Below are the code and all the weights of a small trained network. Each question names an input and a class and asks about switching units off, where a switched-off unit gives its printed mean instead of its output.

import numpy as np


def w(rows, s, z=0):
    codes = np.array(rows[::2]) - 128.0
    scale = np.full(codes.shape[1], s)
    scale[-1] = z or s
    return codes * scale


def f(y):
    return y / 2 * (1 + np.tanh(0.7978845608 * (y + 0.044715 * y**3)))


def log_softmax(a):
    a = a - a.max(-1, keepdims=True)
    return a - np.log(np.exp(a).sum(-1, keepdims=True))


def net(x, mask):
    res = np.array(x, float).reshape(1, 5) / 4 @ E
    y = f(res @ A[0][:, :-1].T + A[0][:, -1])
    res = res + np.where(mask, y, B[0][:, -1]) @ B[0][:, :-1]
    return log_softmax(res[-1] @ U[:, :-1].T + U[:, -1])


A, B = {}, {}
E = w([
[171,217,94,235,145],'x0',
[136,132,126,126,128],'x1',
[188,164,210,111,250],'x2',
[106,131,138,132,122],'x3',
[141,123,119,127,135],'x4',
],0.012)
A[0] = w([
[132,82,72,155,64,226],'neuron 0',
[130,69,148,4,109,253],'neuron 1',
[113,92,128,50,66,136],'neuron 2',
[136,85,176,29,207,183],'neuron 3',
[154,108,79,154,53,169],'neuron 4',
[140,106,110,3,99,196],'neuron 5',
],0.011,0.0067)
B[0] = w([
[7,96,68,130,110,246],'neuron 0',
[49,53,168,77,102,245],'neuron 1',
[131,61,199,158,139,199],'neuron 2',
[79,194,180,80,170,232],'neuron 3',
[83,97,62,163,54,222],'neuron 4',
[98,77,193,112,131,209],'neuron 5',
],0.012)
U = w([
[112,41,153,123,76,128],'0',
[255,205,172,194,246,254],'1',
[214,121,173,122,67,25],'2',
[120,206,34,154,33,216],'3',
[124,154,196,56,181,115],'4',
[184,98,158,130,121,9],'5',
],0.011,0.005)

Each question gives the input, the list of numbers given to net, and the class t.
The units are the neurons (one row each of A and B). Each row of codes is followed by its name. A weight is (code - 128) times the scale printed after its matrix; where a second scale follows, it is the last column's (A, B and U).
mask holds one flag per neuron, in row order. A switched-off neuron (its flag False) gives its mean, the last column of its row in B, instead of its output. The means were averaged over made-up inputs and are rounded, as every weight is.
A unit's drop is (log p(t) with every unit on - log p(t) with that unit switched off) / (log p(t) with every unit on - log p(t) with every unit switched off).
The circuit of an input: a set's keep is (log p(t) with only the set's units on - log p(t) with every unit switched off) / (log p(t) with every unit on - log p(t) with every unit switched off). Starting from all 6 units, units are removed one at a time, each time the one whose removal leaves the highest keep (on an exact tie, the one counted first), for as long as the keep stays at least 0.8.
circuit, biggest first: the units of the circuit, biggest drop first
most important unit: the unit with the biggest drop
top k neurons: the k neurons with the biggest drops, biggest first
drop when u is switched off: that unit's drop, to one decimal
input [2,2,6,-7,-2], class 1: top 2 neurons => [neuron 1; neuron 0]
input [-7,-8,3,-6,1], class 4: most important unit => neuron 3
input [-1,7,1,-3,0], class 4: circuit, biggest first => [neuron 4; neuron 0]
input [7,-3,1,-6,-6], class 1: circuit, biggest first => [neuron 0; neuron 1]
input [-4,4,2,2,2], class 4: top 2 neurons => [neuron 3; neuron 4]
input [-4,-6,2,-7,-3], class 4: top 2 neurons => [neuron 3; neuron 4]
input [-1,3,1,-5,0], class 4: top 2 neurons => [neuron 4; neuron 0]
input [-4,-4,1,5,5], class 4: top 3 neurons => [neuron 3; neuron 4; neuron 0]
input [-6,-1,3,-5,3], class 4: drop when neuron 3 is switched off => 0.8
input [-5,3,5,8,-6], class 4: drop when neuron 3 is switched off => 0.2
input [5,-1,-4,-6,-3], class 3: drop when neuron 0 is switched off => 0.0
